Below are the code and all the weights of a small trained network. Each question names an input and a class and asks about switching units off, where a switched-off unit gives its printed mean instead of its output.

import numpy as np


def w(rows, s, z=0):
    codes = np.array(rows[::2]) - 128.0
    scale = np.full(codes.shape[1], s)
    scale[-1] = z or s
    return codes * scale


def f(y):
    return np.maximum(y, 0)


def log_softmax(a):
    a = a - a.max(-1, keepdims=True)
    return a - np.log(np.exp(a).sum(-1, keepdims=True))


def net(x, mask):
    res = np.array(x, float).reshape(1, 2) / 4 @ E
    y = f(res @ A[0][:, :-1].T + A[0][:, -1])
    res = res + np.where(mask, y, B[0][:, -1]) @ B[0][:, :-1]
    return log_softmax(res[-1] @ U[:, :-1].T + U[:, -1])


A, B = {}, {}
E = w([
[123,94,136,120,203,255,187,142,142],'x0',
[164,48,92,47,176,128,179,87,212],'x1',
],0.012)
A[0] = w([
[165,109,195,9,176,148,174,181,235,125],'neuron 1',
[174,78,128,169,13,1,68,96,152,124],'neuron 2',
[206,37,180,34,158,71,198,48,165,190],'neuron 3',
[40,203,136,210,152,137,160,213,76,222],'neuron 4',
[103,69,192,148,217,209,139,211,97,187],'neuron 5',
[31,154,186,171,83,189,112,167,67,196],'neuron 6',
[129,74,179,151,119,223,165,174,80,51],'neuron 7',
[163,139,44,17,168,145,145,127,71,254],'neuron 8',
[121,119,191,133,231,186,166,106,94,135],'neuron 9',
[109,59,114,116,113,122,134,123,222,71],'neuron 10',
[69,159,176,206,95,202,50,198,109,79],'neuron 11',
[111,76,214,145,126,194,137,127,189,61],'neuron 12',
[128,62,188,141,116,212,136,215,153,65],'neuron 13',
[128,91,130,80,153,103,197,50,161,86],'neuron 14',
],0.0063,0.0052)
B[0] = w([
[96,113,85,62,86,77,118,153,146,224],'neuron 1',
[208,182,84,66,161,66,134,64,217,243],'neuron 2',
[104,82,159,100,84,103,121,136,80,255],'neuron 3',
[160,79,141,80,58,105,158,141,126,238],'neuron 4',
[205,157,103,102,125,46,110,89,100,230],'neuron 5',
[157,141,147,106,63,120,99,150,66,229],'neuron 6',
[148,156,146,111,138,101,43,109,183,177],'neuron 7',
[151,94,151,101,74,62,182,101,49,213],'neuron 8',
[190,151,98,75,113,112,81,3,151,202],'neuron 9',
[90,143,187,102,112,111,46,189,127,170],'neuron 10',
[124,111,216,38,131,114,29,145,92,205],'neuron 11',
[142,162,128,120,168,73,89,150,193,163],'neuron 12',
[169,172,121,109,172,118,69,103,189,174],'neuron 13',
[97,89,168,148,72,126,50,192,127,188],'neuron 14',
],0.0075,0.0099)
U = w([
[182,203,128,75,138,71,93,2,205,89],'0',
[56,90,231,62,49,81,87,211,121,75],'1',
[148,131,119,96,67,96,183,84,68,253],'2',
[3,232,101,218,135,137,163,93,144,84],'3',
[47,205,123,148,178,206,180,112,156,79],'4',
[102,153,152,207,202,185,238,109,123,66],'5',
[31,150,138,192,168,166,121,173,199,93],'6',
[34,113,69,226,127,155,71,162,139,80],'7',
],0.0081,0.006)

Each question gives the input, the list of numbers given to net, and the class t.
The units are the neurons (one row each of A and B). Each row of codes is followed by its name. A weight is (code - 128) times the scale printed after its matrix; where a second scale follows, it is the last column's (A, B and U).
mask holds one flag per neuron, in row order. A switched-off neuron (its flag False) gives its mean, the last column of its row in B, instead of its output. The means were averaged over made-up inputs and are rounded, as every weight is.
A unit's drop is (log p(t) with every unit on - log p(t) with that unit switched off) / (log p(t) with every unit on - log p(t) with every unit switched off).
The circuit of an input: a set's keep is (log p(t) with only the set's units on - log p(t) with every unit switched off) / (log p(t) with every unit on - log p(t) with every unit switched off). Starting from the 12 units with the biggest drops (on a tie, the unit counted first), units are removed one at a time, each time the one whose removal leaves the highest keep (on an exact tie, the one counted first), for as long as the keep stays at least 0.8.
circuit, biggest first: the units of the circuit, biggest drop first
most important unit: the unit with the biggest drop
top k neurons: the k neurons with the biggest drops, biggest first
drop when u is switched off: that unit's drop, to one decimal
input [2,0], class 2: most important unit	neuron 2
input [1,2], class 2: circuit, biggest first	neuron 11; neuron 2; neuron 7
input [-6,-5], class 0: top 2 neurons	neuron 2; neuron 3
input [-6,7], class 1: top 3 neurons	neuron 3; neuron 14; neuron 9
input [-2,3], class 2: top 2 neurons	neuron 11; neuron 7
input [8,-7], class 0: top 2 neurons	neuron 9; neuron 5
input [-7,-5], class 0: top 2 neurons	neuron 2; neuron 3
input [6,-5], class 0: top 2 neurons	neuron 9; neuron 5
input [-6,8], class 1: top 2 neurons	neuron 3; neuron 14
input [1,1], class 2: top 2 neurons	neuron 2; neuron 11
input [-3,5], class 1: drop when neuron 10 is switched off	0.1
input [-2,0], class 2: drop when neuron 8 is switched off	-0.2
input [6,-6], class 0: drop when neuron 3 is switched off	0.4
input [3,4], class 1: circuit, biggest first	neuron 2
